Here is a tiny trained network, its code and every weight. The questions are about switching its units off for an input and a class, where a switched-off unit gives its printed mean instead of its output.

import numpy as np


def w(rows, s, z=0):
    codes = np.array(rows[::2]) - 128.0
    scale = np.full(codes.shape[1], s)
    scale[-1] = z or s
    return codes * scale


def norm(h):
    return h / np.sqrt((h * h).mean(-1, keepdims=True) + 1e-5)


def f(y):
    return y / 2 * (1 + np.tanh(0.7978845608 * (y + 0.044715 * y**3)))


def log_softmax(a):
    a = a - a.max(-1, keepdims=True)
    return a - np.log(np.exp(a).sum(-1, keepdims=True))


def net(x, mask):
    res = np.array(x, float).reshape(1, 4) / 4 @ E
    u = 0
    for l in range(2):
        y = f(norm(res) @ A[l][:, :-1].T + A[l][:, -1])
        res = res + np.where(mask[u : u + 16], y, B[l][:, -1]) @ B[l][:, :-1]
        u += 16
    return log_softmax(norm(res)[-1] @ U[:, :-1].T + U[:, -1])


A, B = {}, {}
E = w([
[165,136,123,115,93,136,157,99,122,48,92],'x0',
[174,200,88,84,112,153,154,124,110,198,152],'x1',
[159,71,142,126,92,74,121,108,95,161,136],'x2',
[146,99,112,115,135,140,129,246,62,114,102],'x3',
],0.012)
A[0] = w([
[72,68,172,91,202,153,142,99,131,161,221,153],'L0N1',
[128,154,116,154,194,194,197,91,166,117,138,69],'L0N2',
[39,40,119,110,228,101,213,69,104,98,100,93],'L0N3',
[160,83,155,68,168,163,189,142,60,81,101,144],'L0N4',
[93,146,177,146,107,135,155,34,65,139,135,135],'L0N5',
[95,164,70,100,40,72,201,128,98,82,95,38],'L0N6',
[73,148,90,163,153,131,186,194,183,113,136,21],'L0N7',
[229,95,140,84,49,44,88,79,78,110,117,5],'L0N8',
[147,225,128,156,111,209,84,148,117,33,130,114],'L0N9',
[123,195,110,86,169,145,140,115,79,254,140,111],'L0N10',
[148,94,83,93,46,97,160,101,121,69,133,18],'L0N11',
[121,143,178,146,33,125,155,116,115,90,138,7],'L0N12',
[122,186,164,77,121,92,174,53,111,80,154,122],'L0N13',
[112,140,139,116,107,154,47,193,108,144,147,75],'L0N14',
[171,121,127,71,122,122,133,89,154,49,82,16],'L0N15',
[136,164,28,198,102,140,173,120,126,35,105,3],'L0N16',
],0.0075,0.0027)
B[0] = w([
[161,73,132,224,171,90,115,146,150,179,88,188],'L0N1',
[164,91,185,95,130,115,151,203,177,159,92,175],'L0N2',
[96,179,70,121,29,86,150,162,130,122,168,175],'L0N3',
[175,186,102,192,115,59,176,126,182,110,145,192],'L0N4',
[134,145,127,166,146,87,187,183,162,114,114,177],'L0N5',
[163,114,133,138,179,162,49,62,75,53,148,157],'L0N6',
[157,128,162,47,110,169,130,147,159,155,128,155],'L0N7',
[148,32,152,43,132,111,98,187,191,221,113,212],'L0N8',
[153,47,175,60,139,63,121,169,169,167,123,200],'L0N9',
[106,145,67,115,34,119,92,83,103,74,155,254],'L0N10',
[160,121,192,133,154,238,66,87,121,153,79,163],'L0N11',
[124,95,179,171,182,120,102,147,108,136,100,136],'L0N12',
[152,180,109,167,119,104,205,160,121,144,198,188],'L0N13',
[148,103,128,254,187,86,165,104,168,123,138,163],'L0N14',
[188,155,189,204,152,182,30,49,96,123,107,166],'L0N15',
[187,85,127,145,142,194,41,64,99,150,159,167],'L0N16',
],0.0073,0.0065)
A[1] = w([
[17,83,152,178,113,122,83,161,150,109,124,77],'L1N1',
[183,105,96,193,77,22,116,144,237,173,140,197],'L1N2',
[161,67,119,75,142,86,117,123,128,142,129,151],'L1N3',
[146,123,167,144,151,148,193,52,126,157,165,173],'L1N4',
[144,85,91,174,142,141,111,215,110,141,165,69],'L1N5',
[82,86,183,137,98,147,99,155,144,38,148,69],'L1N6',
[110,104,131,162,46,172,86,113,157,113,166,38],'L1N7',
[211,103,121,123,117,146,140,167,24,100,80,161],'L1N8',
[27,154,125,148,180,136,68,128,92,230,133,93],'L1N9',
[86,173,122,63,194,254,128,129,203,87,70,102],'L1N10',
[105,164,188,147,134,109,208,101,136,156,138,2],'L1N11',
[164,107,106,121,140,128,169,191,45,98,105,25],'L1N12',
[101,126,197,171,67,103,92,118,165,94,49,49],'L1N13',
[188,186,90,54,70,208,117,88,137,109,107,119],'L1N14',
[81,113,157,124,103,107,160,36,187,159,133,40],'L1N15',
[62,77,120,152,121,97,125,124,113,93,78,149],'L1N16',
],0.0092,0.0037)
B[1] = w([
[136,184,81,108,49,130,134,74,71,123,176,164],'L1N1',
[153,127,157,88,126,200,129,161,131,37,111,254],'L1N2',
[65,150,128,71,138,155,143,193,188,179,162,163],'L1N3',
[94,129,97,179,188,102,111,155,122,105,95,152],'L1N4',
[130,152,142,149,153,94,138,54,189,114,93,163],'L1N5',
[109,134,71,112,66,119,147,109,69,185,152,147],'L1N6',
[152,144,167,177,128,182,143,125,112,96,117,134],'L1N7',
[58,175,125,196,169,137,140,89,155,128,133,173],'L1N8',
[163,54,170,152,177,163,82,48,40,124,78,154],'L1N9',
[135,2,157,93,135,106,104,189,153,252,115,146],'L1N10',
[143,123,113,176,157,104,176,125,170,88,70,134],'L1N11',
[165,118,150,145,165,69,169,75,156,177,89,145],'L1N12',
[107,153,65,87,140,123,123,152,67,175,177,156],'L1N13',
[64,84,118,146,72,115,116,122,33,102,142,172],'L1N14',
[119,150,91,161,174,49,175,162,131,209,76,158],'L1N15',
[155,177,106,83,116,167,143,112,112,198,147,148],'L1N16',
],0.0093,0.015)
U = w([
[45,202,40,119,32,123,142,89,8,159,197,156],'0',
[189,69,180,210,178,191,54,41,48,116,69,156],'1',
[129,217,100,216,198,38,247,141,213,128,62,140],'2',
[130,47,183,59,106,133,119,205,171,210,128,172],'3',
[156,178,175,126,109,203,86,161,128,49,156,183],'4',
[56,197,176,103,142,42,45,93,166,100,179,1],'5',
[65,178,168,106,136,28,38,89,178,99,192,1],'6',
],0.013,0.008)

Each question gives the input, the list of numbers given to net, and the class t.
The units are the neurons (one row each of A and B). Each row of codes is followed by its name. A weight is (code - 128) times the scale printed after its matrix; where a second scale follows, it is the last column's (A, B and U).
mask holds one flag per neuron, layer by layer. A switched-off neuron (its flag False) gives its mean, the last column of its row in B, instead of its output. The means were averaged over made-up inputs and are rounded, as every weight is.
A unit's drop is (log p(t) with every unit on - log p(t) with that unit switched off) / (log p(t) with every unit on - log p(t) with every unit switched off).
The circuit of an input: a set's keep is (log p(t) with only the set's units on - log p(t) with every unit switched off) / (log p(t) with every unit on - log p(t) with every unit switched off). Starting from the 12 units with the biggest drops (on a tie, the unit counted first), units are removed one at a time, each time the one whose removal leaves the highest keep (on an exact tie, the one counted first), for as long as the keep stays at least 0.8.
units of the circuit, in order: the units of the circuit, biggest drop first
most important unit: the unit with the biggest drop
top k neurons: the k neurons with the biggest drops, biggest first
k most important neurons of layer l: the k neurons of layer l with the biggest drops, biggest first
drop when u is switched off: that unit's drop, to one decimal
input [-8,4,-2,5], class 1: most important unit	L1N9
input [3,-2,-4,1], class 3: top 3 neurons	L0N9, L0N10, L0N7
input [7,-3,8,-6], class 3: top 3 neurons	L0N8, L1N3, L1N9
input [-8,7,-4,-6], class 1: top 2 neurons	L1N9, L0N1
input [1,-6,6,-3], class 0: 2 most important neurons of layer 0	L0N9, L0N3
input [7,-5,-1,6], class 1: top 2 neurons	L0N16, L0N15
input [7,-1,8,-4], class 3: top 2 neurons	L0N8, L1N3
input [7,1,-5,-7], class 1: 2 most important neurons of layer 0	L0N16, L0N15
input [0,-6,7,-3], class 3: top 3 neurons	L0N8, L0N10, L1N2
input [-5,7,-8,-8], class 2: 3 most important neurons of layer 1	L1N15, L1N1, L1N11
input [8,3,-3,8], class 1: top 4 neurons	L0N16, L0N6, L1N14, L0N15
input [6,4,-4,7], class 2: top 4 neurons	L0N4, L1N8, L0N9, L1N2
input [7,-7,1,-2], class 0: 2 most important neurons of layer 1	L1N13, L1N6
input [3,-8,-7,5], class 0: units of the circuit, in order	L1N6
input [-5,7,-6,8], class 2: top 2 neurons	L0N14, L1N5
input [1,-6,6,6], class 0: 3 most important neurons of layer 1	L1N6, L1N1, L1N16
input [-4,-3,-5,-1], class 3: 2 most important neurons of layer 0	L0N7, L0N10
input [5,-4,8,4], class 3: top 2 neurons	L0N8, L1N3
input [-3,-3,-1,2], class 4: top 3 neurons	L1N2, L0N14, L0N10
input [0,4,8,8], class 2: most important unit	L1N8
input [-6,-7,7,6], class 0: 3 most important neurons of layer 1	L1N1, L1N16, L1N10
input [-1,3,-7,7], class 2: 2 most important neurons of layer 0	L0N14, L0N8
input [6,-4,2,-7], class 2: top 4 neurons	L1N15, L0N13, L0N5, L0N10
input [8,7,-1,-3], class 1: top 3 neurons	L0N15, L0N11, L0N6
input [-1,-6,4,6], class 0: 2 most important neurons of layer 1	L1N1, L1N6
input [-5,2,1,-2], class 1: drop when L1N9 is switched off	0.2
input [-4,-1,3,3], class 1: most important unit	L1N9
input [-5,6,-5,-8], class 2: drop when L0N2 is switched off	0.1
input [4,-3,7,3], class 3: drop when L0N8 is switched off	5.5
